Below are the code and all the weights of a small trained network. Each question names an input and a class and asks about switching units off, where a switched-off unit gives its printed mean instead of its output.

import numpy as np


def w(rows, s, z=0):
    codes = np.array(rows[::2]) - 128.0
    scale = np.full(codes.shape[1], s)
    scale[-1] = z or s
    return codes * scale


def f(y):
    return np.maximum(y, 0)


def log_softmax(a):
    a = a - a.max(-1, keepdims=True)
    return a - np.log(np.exp(a).sum(-1, keepdims=True))


def net(x, mask):
    res = np.array(x, float).reshape(1, 7) / 4 @ E
    y = f(res @ A[0][:, :-1].T + A[0][:, -1])
    res = res + np.where(mask, y, B[0][:, -1]) @ B[0][:, :-1]
    return log_softmax(res[-1] @ U[:, :-1].T + U[:, -1])


A, B = {}, {}
E = w([
[178,108,95,33,52,159,142],'x0',
[138,237,130,120,135,108,149],'x1',
[150,113,224,103,153,171,148],'x2',
[92,127,200,83,158,127,38],'x3',
[131,147,142,87,155,246,141],'x4',
[170,107,90,119,197,151,185],'x5',
[152,120,122,169,72,160,154],'x6',
],0.013)
A[0] = w([
[200,164,122,87,77,165,132,129],'N1',
[164,73,80,197,73,148,186,173],'N2',
[167,28,179,85,140,181,160,254],'N3',
[135,45,130,204,162,56,179,206],'N4',
[103,254,165,132,195,169,213,217],'N5',
[58,165,160,93,109,178,93,200],'N6',
[47,86,163,136,169,143,64,179],'N7',
[156,122,77,154,84,19,67,164],'N8',
],0.0094,0.006)
B[0] = w([
[171,108,116,107,98,171,78,191],'N1',
[44,23,40,226,58,167,119,227],'N2',
[127,2,199,87,117,169,187,235],'N3',
[142,76,113,176,127,14,236,242],'N4',
[212,199,93,110,185,143,186,248],'N5',
[180,115,57,41,201,127,45,208],'N6',
[150,102,140,132,210,40,9,235],'N7',
[2,200,158,84,24,37,178,255],'N8',
],0.0085,0.013)
U = w([
[54,152,145,63,65,70,151,48],'0',
[112,64,178,180,161,114,171,3],'1',
[142,214,96,160,182,108,181,232],'2',
[155,97,151,42,112,246,134,215],'3',
[127,146,123,87,189,134,54,144],'4',
[94,101,20,151,66,166,149,132],'5',
],0.012,0.002)

Each question gives the input, the list of numbers given to net, and the class t.
The units are the neurons (one row each of A and B). Each row of codes is followed by its name. A weight is (code - 128) times the scale printed after its matrix; where a second scale follows, it is the last column's (A, B and U).
mask holds one flag per neuron, in row order. A switched-off neuron (its flag False) gives its mean, the last column of its row in B, instead of its output. The means were averaged over made-up inputs and are rounded, as every weight is.
A unit's drop is (log p(t) with every unit on - log p(t) with that unit switched off) / (log p(t) with every unit on - log p(t) with every unit switched off).
The circuit of an input: a set's keep is (log p(t) with only the set's units on - log p(t) with every unit switched off) / (log p(t) with every unit on - log p(t) with every unit switched off). Starting from all 8 units, units are removed one at a time, each time the one whose removal leaves the highest keep (on an exact tie, the one counted first), for as long as the keep stays at least 0.8.
circuit, biggest first: the units of the circuit, biggest drop first
most important unit: the unit with the biggest drop
top k neurons: the k neurons with the biggest drops, biggest first
drop when u is switched off: that unit's drop, to one decimal
input [2,4,1,-1,1,5,-1], class 3: top 2 neurons -> (N4, N8)
input [-4,-1,-3,-4,-5,-7,5], class 0: most important unit -> N8
input [-1,1,6,-1,0,4,7], class 3: circuit, biggest first -> (N7, N8)
input [-4,4,6,1,3,1,-7], class 4: top 2 neurons -> (N4, N6)
input [-4,5,4,1,5,-3,5], class 4: top 2 neurons -> (N6, N4)
input [-1,1,4,6,7,-3,-1], class 4: top 2 neurons -> (N7, N6)
input [-6,5,6,-4,-7,2,5], class 2: top 2 neurons -> (N5, N3)
input [7,8,-7,-4,7,0,-2], class 3: circuit, biggest first -> (N1, N4)
input [-5,3,-3,-1,5,-5,-7], class 4: top 2 neurons -> (N4, N6)
input [5,-2,0,2,1,2,7], class 3: top 2 neurons -> (N3, N4)
input [-7,1,8,-4,0,7,-5], class 2: top 2 neurons -> (N5, N2)
input [5,-5,7,7,-3,2,-8], class 3: top 3 neurons -> (N3, N4, N8)
input [0,8,6,2,4,-2,3], class 3: top 2 neurons -> (N4, N7)
input [-8,1,-5,2,-1,0,-5], class 2: most important unit -> N3
input [0,6,7,8,6,-3,1], class 4: top 2 neurons -> (N7, N6)
input [-3,-4,5,4,5,-3,3], class 4: top 4 neurons -> (N7, N6, N2, N1)
input [-7,5,0,-1,-3,-6,4], class 2: drop when N6 is switched off -> -0.1
input [-7,5,2,6,0,5,2], class 2: drop when N3 is switched off -> 0.1
input [-6,4,6,-3,-4,-3,-7], class 2: drop when N4 is switched off -> 0.0
input [-7,4,6,2,1,7,-4], class 2: circuit, biggest first -> (N5)
